How the units are linked:
from | a w q e t o
Q282 | none Q535 Q113 Q525 Q183 Q638
Q783 | Q361 Q128 Q997 Q545 none Q262
Q585 | none Q88 Q135 Q66 Q508 Q525
Q495 | Q638 Q183 Q357 Q413 Q229 Q452
Q357 | Q535 Q452 Q495 Q508 Q835 Q183
Q149 | Q525 Q508 Q882 Q829 Q419 Q413
Q835 | Q357 Q750 Q229 Q557 none Q545
Q452 | Q113 Q495 Q183 Q882 Q750 Q357
Q113 | none Q638 Q282 Q88 Q452 Q535
Q66 | none Q489 Q530 Q224 Q684 Q929
Q857 | Q701 Q963 Q599 Q997 none Q798
Q262 | Q927 Q783 Q128 Q229 none Q997
Q530 | none Q929 Q66 Q54 Q632 Q489
Q537 | Q882 Q976 Q419 Q857 none Q557
Q798 | Q684 Q857 Q963 Q128 none Q599
Q535 | none Q113 Q638 Q585 Q357 Q282
Q763 | none Q224 Q796 Q282 Q361 Q54
Q54 | none Q763 Q224 Q638 Q927 Q796
Q750 | Q452 Q229 Q545 Q537 none Q835
Q701 | Q489 Q632 Q829 Q482 Q857 Q684
Q525 | none Q585 Q88 Q929 Q149 Q135
Q229 | Q495 Q545 Q835 Q976 none Q750
Q829 | Q929 Q684 Q701 Q361 Q599 Q632
Q135 | none Q525 Q585 Q530 Q413 Q88
Q976 | Q413 Q419 Q557 Q963 none Q537
Q489 | none Q530 Q929 Q796 Q701 Q66
Q557 | Q508 Q537 Q976 Q798 none Q419
Q599 | Q829 Q798 Q857 Q783 none Q963
Q796 | none Q54 Q763 Q113 Q482 Q224
Q638 | none Q282 Q535 Q135 Q495 Q113
Q482 | Q796 Q927 Q361 Q452 Q997 Q20
Q361 | Q763 Q20 Q482 Q183 Q783 Q927
Q963 | Q632 Q599 Q798 Q262 none Q857
Q882 | Q88 Q413 Q149 Q701 Q537 Q508
Q419 | Q149 Q557 Q537 Q599 none Q976
Q927 | Q54 Q361 Q20 Q495 Q262 Q482
Q128 | Q20 Q997 Q262 Q835 none Q783
Q20 | Q224 Q482 Q927 Q357 Q128 Q361
Q929 | none Q66 Q489 Q763 Q829 Q530
Q88 | none Q135 Q525 Q489 Q882 Q585
Q684 | Q66 Q701 Q632 Q20 Q798 Q829
Q508 | Q585 Q882 Q413 Q684 Q557 Q149
Q183 | Q282 Q357 Q452 Q149 Q545 Q495
Q413 | Q135 Q149 Q508 Q632 Q976 Q882
Q997 | Q482 Q262 Q783 Q750 none Q128
Q545 | Q183 Q835 Q750 Q419 none Q229
Q632 | Q530 Q829 Q684 Q927 Q963 Q701
Q224 | none Q796 Q54 Q535 Q20 Q763

The rows follow the links: the fewer symbols apart two units are, the more alike their rows tend to be.

Each row is also shifted at random along 2 hidden directions that mean nothing.

Some units, each with a row of numbers:
Q750	[ -42,  -17,   40,  -32,  -12,   11,   43,  -33,   23,   38,   18,  -13,    8,   24,  -42,   22,    5,   -1,  -35,  -20,   23,    2,   -7,   90,  -38]
Q452	[  39,  -69,    9,  -18,   10,   22,   58,   18,   36,   44,   28,  -10,   14,   25,  -72,  -14,    5,  -70,  -69,    6,  -38,  -40,  -34,   47,    6]
Q684	[ -49,  116,  -15,   15,   71,   -9,    0,  -29,  -42,   16,   16,  -15,   61,   26,   51,    6,    3,   80,   58,  -46,  -13,   17,   49,   -7,  -25]
Q701	[  -7,  -40,   19,   65,  -51,   34,    9,  -62,   45,   17,   46,   16,  -28,  -11,   30,  -99,   82,  -27,    5,  102,    1,   51,   31,  -10,   57]
Q599	[ -66,  -43,    7,    5,  -35,   -8,    4,  -54,   20,  -10,  -34,  -11,  -19,   -4,   51,    4,   19,  -27,   75,   -3,   37,    2,   52,   -7,   19]
Q183	[  20,  -38,  -47,  -34,   11,  -40,   -1,   47,   15,  -11,  -45,  -19,  -45,  -54,  -59,   59,    7,    3,    9,  -23,    6,   34,  -25,    7,  -28]
Q361	[ -15,    9,   -3,  -40,   12,  -61,   -3,   32,  -28,  -52,  -66,   29,  -36,  -44,   29,   59,   26,   12,   46,   12,   12,   36,    4,  -32,   14]
Q763	[  43,   17,   -9,   -8,   40,  -42,  -27,   43,  -31,  -60,  -35,   40,   -3,   -1,    5,   36,  -24,  -28,   16,   10,  -23,  -30,  -23,  -64,   24]
Q638	[  88,  -39,   -4,    3,   -3,   -4,   -3,   72,  -12,  -10,  -14,   16,    4,   10,  -33,   -5,  -44,  -73,  -42,   -3,  -29,  -85,  -54,  -30,   29]
Q495	[  40,   19,   12,  -45,   -5,    2,   23,   83,  -41,   20,  -30,  -31,   11,   -6,  -45,   22,  -65,   22,  -73,  -19,    3,  -24,  -33,   45,   -9]
Q963	[ -73,    7,   45,   22,  -65,    3,   -5,  -45,    5,    5,  -14,    2,  -37,  -36,   59,  -39,   42,   61,   34,   48,   60,   83,   50,   14,   14]
Q882	[  16,   72,   -2,   27,   29,   33,    8,    6,  -10,   62,   45,  -37,   40,   10,  -18,  -39,  -15,  104,  -67,  -20,    8,   67,   20,   53,  -49]
Q20	[ -33,   55,    6,  -44,   76,  -39,   39,  -16,  -18,  -11,    6,   38,   18,   28,  -19,   62,   31,    7,   34,  -15,  -19,    7,   -5,   13,  -13]
Q537	[ -40,  -29,   15,    6,  -33,   37,   28,  -48,   19,   52,   28,  -41,   32,   34,  -12,  -38,    4,  -16,  -17,  -22,    8,  -14,   28,   61,  -23]
Q357	[  14,   -2,  -39,  -23,   42,  -18,   18,   10,   35,   12,   30,  -17,  -36,  -23,  -76,   49,   41,   28,   -2,   -8,  -23,   63,  -31,   24,  -36]

In each set, the symbols that take the first to the second take the third to the fourth, perhaps in another order. Give the fourth.
Answers are names.
[  26,   22,    1,  -14,   18,   15,   20,   14,   23,   42,   36,   -5,    3,    4,  -62,    0,   16,   45,  -76,   20,   -3,   60,  -29,   63,  -42]
: [  46,  -21,   23,  -51,   -5,   11,   47,   73,  -21,   23,  -40,  -30,    7,   -2,  -42,    9,  -67,  -18,  -75,  -35,  -14,  -55,  -34,   37,   -6]
:: [ -29,  -91,   34,  -48,  -58,    7,   48,   -6,   28,   19,  -44,  -26,  -14,   27,  -28,   18,  -14, -114,  -19,  -27,   25,  -79,   -3,   67,    8]
: Q545

[ -63,  -41,   54,  -26,  -71,   -3,   20,  -31,   15,  -10,  -39,   26,  -51,  -12,   36,   11,   35,  -31,   10,   55,   54,   19,   18,   33,   28]
: [ -14,  -14,   -3,  -26,    9,  -50,    0,   27,   -6,  -46,  -63,   38,  -55,  -45,   23,   59,   32,  -13,   57,   27,    0,   32,  -11,  -29,   16]
:: [   1,   28,  -55,   -5,   79,   17,   21,   -3,   -6,   55,   25,  -76,   59,   43,  -40,   12,  -38,   -2,    8, -113,  -50,  -65,   20,   21,  -51]
: Q88

[  82,  -10,  -10,    9,   18,   11,   -7,   41,    8,    4,   26,   22,    4,   -1,  -50,  -15,   -8,  -16,  -70,   21,  -24,   -6,  -62,   -6,    8]
: [  83,  -90,  -48,   12,    0,  -20,  -22,   40,   25,  -44,  -19,   15,  -52,  -39,  -53,   14,    9,  -91,    0,   31,  -36,  -21,  -54,  -58,   37]
:: [ -45,  -39,   25,    1,  -67,   29,   16,  -27,    5,   32,  -20,  -56,    7,    5,   18,  -32,  -26,    4,   -6,  -33,   41,    5,   39,   56,  -18]
: Q557

[ -63,   59,  -14,  -21,   27,    7,   -2,  -44,    4,   31,   29,  -52,   23,    7,   -8,   39,  -16,   84,   30,  -75,   26,   46,   26,   59,  -72]
: [  29,  -44,  -19,   36,  -65,   39,    0,   26,   27,   31,   -8,  -56,  -17,  -43,    1,  -90,   -7,   14,  -38,   32,   -1,   34,   29,  -12,   15]
:: [ -34,  -77,  -22,  -34,  -20,  -31,    7,  -13,   46,  -12,  -44,  -18,  -48,  -32,  -31,   44,   20,  -36,   30,  -22,   26,   15,    3,   34,  -28]
: Q452

[ -68,    0,  -28,  -22,  -19,  -10,   -8,  -31,    6,   12,  -23,  -54,   -4,  -17,    6,   25,  -15,   36,   44,  -70,   40,   21,   32,   41,  -60]
: [ -41,  -56,    9,    6,  -48,   38,   20,  -70,   50,   35,   33,  -28,  -13,    4,  -14,  -46,   38,   -6,    1,   17,   17,   47,   28,   61,  -17]
:: [  70,   36,  -15,   26,    9,   23,  -29,   65,  -38,    6,   -1,  -14,   39,    2,    0,  -32,  -63,   26,  -52,  -15,  -12,  -41,  -15,  -34,    9]
: Q585

[ -81,  -19,    9,   -2,  -16,    6,   16,  -74,   24,    7,   12,  -14,    0,   19,   42,    9,   50,  -25,   62,   -4,   13,    4,   40,   20,    4]
: [ -77,   15,   18,  -24,   -2,   -9,    1,  -40,   -8,   -6,  -34,  -15,   10,    8,   59,   31,   -7,   10,   59,  -51,   35,  -11,   54,    2,  -18]
:: [ -56,  -29,   29,  -68,    3,  -16,   32,  -21,  -29,  -15,  -64,   10,   12,   31,   22,   62,  -21, -102,   49,  -62,   11, -104,   18,   25,    5]
: Q262

[ -20,   14,    6,  -54,   86,  -32,   59,  -18,   -8,  -11,   -2,   23,   16,   51,  -20,   69,   30,  -79,   37,  -36,  -49,  -62,   -6,    6,    9]
: [  57,   11,  -13,    9,   48,  -38,  -21,   15,   10,  -46,   17,   70,  -13,   -3,  -14,   28,   24,  -28,   13,   44,  -36,   -2,  -39,  -59,   30]
:: [   8,  -31,  -75,    7,   18,    4,  -15,   32,   -3,    2,  -27,  -74,  -11,  -41,   -6,   -8,  -31,    1,   40,  -56,  -13,   -6,   17,  -21,  -12]
: Q525

[ -73,  -28,    7,   -5,  -16,    2,   26,  -84,   20,   17,    5,  -22,    1,   16,   36,    0,   32,  -41,   73,  -15,    3,  -12,   44,   13,    9]
: [  49,   38,   23,   17,   12,   21,  -16,   44,  -60,  -12,  -16,    6,   55,   29,   44,  -27,  -69,  -19,  -25,  -15,  -20,  -93,    8,  -64,   47]
:: [ -61,    4,   69,  -44,   -3,    7,   46,  -41,  -14,   21,   -4,   18,   36,   57,   21,   13,    0,  -50,   -9,  -22,   16,  -48,   14,   57,    1]
: Q763

[  13,   23,  -13,   33,   11,   55,   14,  -15,   16,   52,   49,  -34,   20,    7,  -33,  -60,   12,   60,  -45,   -4,  -11,   48,   16,   34,  -30]
: [ -74,    0,  -29,    1,  -35,  -18,  -33,  -36,   28,   11,  -14,  -39,  -45,  -67,   12,   21,   18,   93,   51,  -18,   57,  113,   34,   30,  -59]
:: [  28,   81,  -25,   21,   24,   -9,  -68,   39,  -42,  -48,   -8,   28,    2,  -30,   43,   -7,  -25,   81,   18,    4,   12,   42,    5,  -74,    0]
: Q701

[ -52,   30,   -4,  -60,   14,  -23,    8,  -27,   19,   20,   18,  -27,   -6,    4,  -41,   70,    6,   66,   10,  -55,   24,   50,    0,   74,  -63]
: [ -36, -129,   26,  -30,  -89,   10,   43,  -17,   54,    4,  -25,  -27,  -64,  -21,  -36,   -8,   28,  -94,  -16,   34,   26,   -7,  -15,   50,   10]
:: [  45,  -25,  -33,   75,   24,    5,  -32,  -15,   22,  -36,   40,   24,  -23,  -14,   21,  -37,   43,  -40,   44,   59,  -37,   10,  -12,  -84,   55]
: Q530

[  49,   31,  -11,   -5,   64,  -31,  -20,   21,  -13,  -43,   10,   55,   22,   24,  -15,   37,    1,  -33,    5,    9,  -45,  -51,  -44,  -62,   21]
: [  57,   -4,   20,   43,   -9,   -6,  -22,    9,   20,  -30,   30,   86,  -33,  -19,  -17,  -30,   59,   -1,  -39,  113,  -13,   70,  -44,  -32,   47]
:: [  59,   48,   26,   40,   20,   28,  -20,   12,  -35,   -1,   29,   32,   63,   53,   36,  -46,  -26,    0,  -19,   11,  -28,  -63,    6,  -41,   26]
: Q530

[ -40,  -66,   -2,   37,  -64,   28,    7,  -74,   59,   40,   46,  -21,  -47,  -25,  -25,  -53,   70,   15,    8,   60,   27,  109,   14,   60,   -4]
: [ -52,  -16,   19,   -4,  -52,   36,   28,  -16,  -14,   37,  -18,  -65,   24,   17,   23,  -20,  -53,  -13,   -5,  -56,   32,  -48,   43,   55,  -21]
:: [   4,   -4,   59,  -43,  -30,   -8,   45,   46,  -37,   -7,  -59,   35,   -4,   12,   35,    0,  -19,  -46,  -40,   36,    4,  -43,    8,  -23,   59]
: Q361

[  58,    1,  -45,   -4,   36,  -22,  -29,   65,  -17,  -30,  -18,   13,   -5,  -22,  -36,   37,  -37,    4,  -13,  -21,  -15,  -14,  -55,  -43,  -19]
: [  22,  -37,  -47,  -49,   26,  -24,   11,   53,    7,   -1,  -41,  -24,  -22,  -26,  -44,   56,  -18,  -34,    8,  -49,  -13,  -20,  -43,    2,  -16]
:: [  56,   66,  -15,   49,   22,   24,  -41,   23,   -7,   14,   55,    5,   28,  -10,  -19,  -48,  -27,   99,  -64,   19,  -12,   52,  -14,  -11,  -18]
: Q882

[  88,    1,   -9,   20,  -18,    2,  -35,   67,  -10,  -16,    1,   28,  -35,  -32,  -35,   -6,  -19,   38,  -62,   53,   -3,   22,  -50,  -25,    6]
: [  80,   -4,    0,   21,   19,   16,  -18,   38,    3,  -14,   38,   28,    6,   11,  -59,   -8,  -13,    8,  -64,   33,  -24,    9,  -52,    1,   13]
:: [ -57,  -31,   17,  -22,  -13,  -28,   33,  -75,   39,   -7,    5,   18,  -38,    0,   10,   40,   68,  -30,   62,   20,   26,   31,    5,   38,   -1]
: Q783

[  50,   -2,   10,   41,  -17,   18,  -30,   26,  -23,  -27,  -10,   23,   -2,  -12,   53,  -62,   -8,  -27,   -7,   53,   -5,  -24,   -1,  -74,   67]
: [  56,  -19,  -17,   -2,   57,  -18,    5,   15,  -10,  -35,   -2,   42,   23,   44,  -24,   26,   -9, -115,   15,   -9,  -58, -118,  -44,  -62,   49]
:: [  -9,   33,   60,  -13,   -4,  -16,   34,  -20,    7,    4,   30,   65,   -7,   -3,   -1,  -29,   62,   41,  -43,   93,   13,   82,   -9,   47,   14]
: Q183

[ -59,  -15,  -26,   10,  -12,    2,    1,  -67,   51,   25,   28,  -44,  -15,   -7,  -14,   11,   34,   34,   42,  -34,   10,   44,   39,   43,  -45]
: [ -74,   31,   35,   20,  -45,    8,   -3,  -78,   28,   27,   26,   23,  -36,  -23,   37,  -33,   69,   92,   14,   79,   72,  137,   44,   38,  -21]
:: [  62,    5,   21,   -1,  -11,   -5,  -21,   50,  -30,  -34,  -22,   51,    2,   10,   18,  -12,  -26,  -49,  -32,   50,  -13,  -53,  -38,  -52,   57]
: Q282

[   6,   74,   -9,   29,   23,   43,    2,    0,  -14,   62,   46,  -40,   45,    8,  -20,  -48,  -25,  122,  -58,  -25,    1,   74,   11,   52,  -47]
: [  -4,   15,  -58,   14,   57,   17,    4,  -24,   12,   50,   46,  -65,   33,    2,  -33,    3,   -8,   18,   13,  -73,  -32,   -6,    1,   19,  -34]
:: [   6,   10,   43,    8,  -29,   33,   30,    9,  -42,   11,  -43,  -13,   45,   36,   77,  -56,  -50,  -54,   -3,  -10,  -10,  -96,   47,  -32,   64]
: Q701

[  63,  -73,  -65,   45,   -2,   11,  -38,   36,   13,  -28,    0,  -23,  -31,  -33,  -22,  -29,   -5,  -52,   21,    5,  -28,  -25,  -25,  -78,   29]
: [  31,   51,  -21,   23,   30,  -22,  -44,   35,  -55,  -40,  -18,   16,   26,    5,   47,    4,  -33,   16,   30,  -29,  -19,  -41,    4,  -82,   25]
:: [  64,   -2,  -49,   11,   46,  -11,  -30,   38,   14,  -26,   19,   12,   -9,  -13,  -64,   31,   -6,   16,  -20,    3,  -30,    8,  -58,  -16,  -12]
: Q585

[  23,  171,  -11,   20,   86,  -13,  -58,   22,  -70,   -5,   37,   28,   72,   16,   36,   21,  -42,  147,   17,  -48,  -10,   20,   10,  -47,  -37]
: [  29,  -17,  -32,   57,  -17,  -12,  -58,   11,    2,  -48,  -13,   34,  -34,  -48,   38,  -26,   27,    5,   42,   47,  -14,   46,   -2,  -95,   35]
:: [ -24,  -65,  -35,   38,  -39,  -17,  -11,  -20,   18,  -27,  -37,  -11,  -52,  -56,   71,  -33,   58,  -36,   91,   50,   -1,   41,   37,  -82,   55]
: Q632

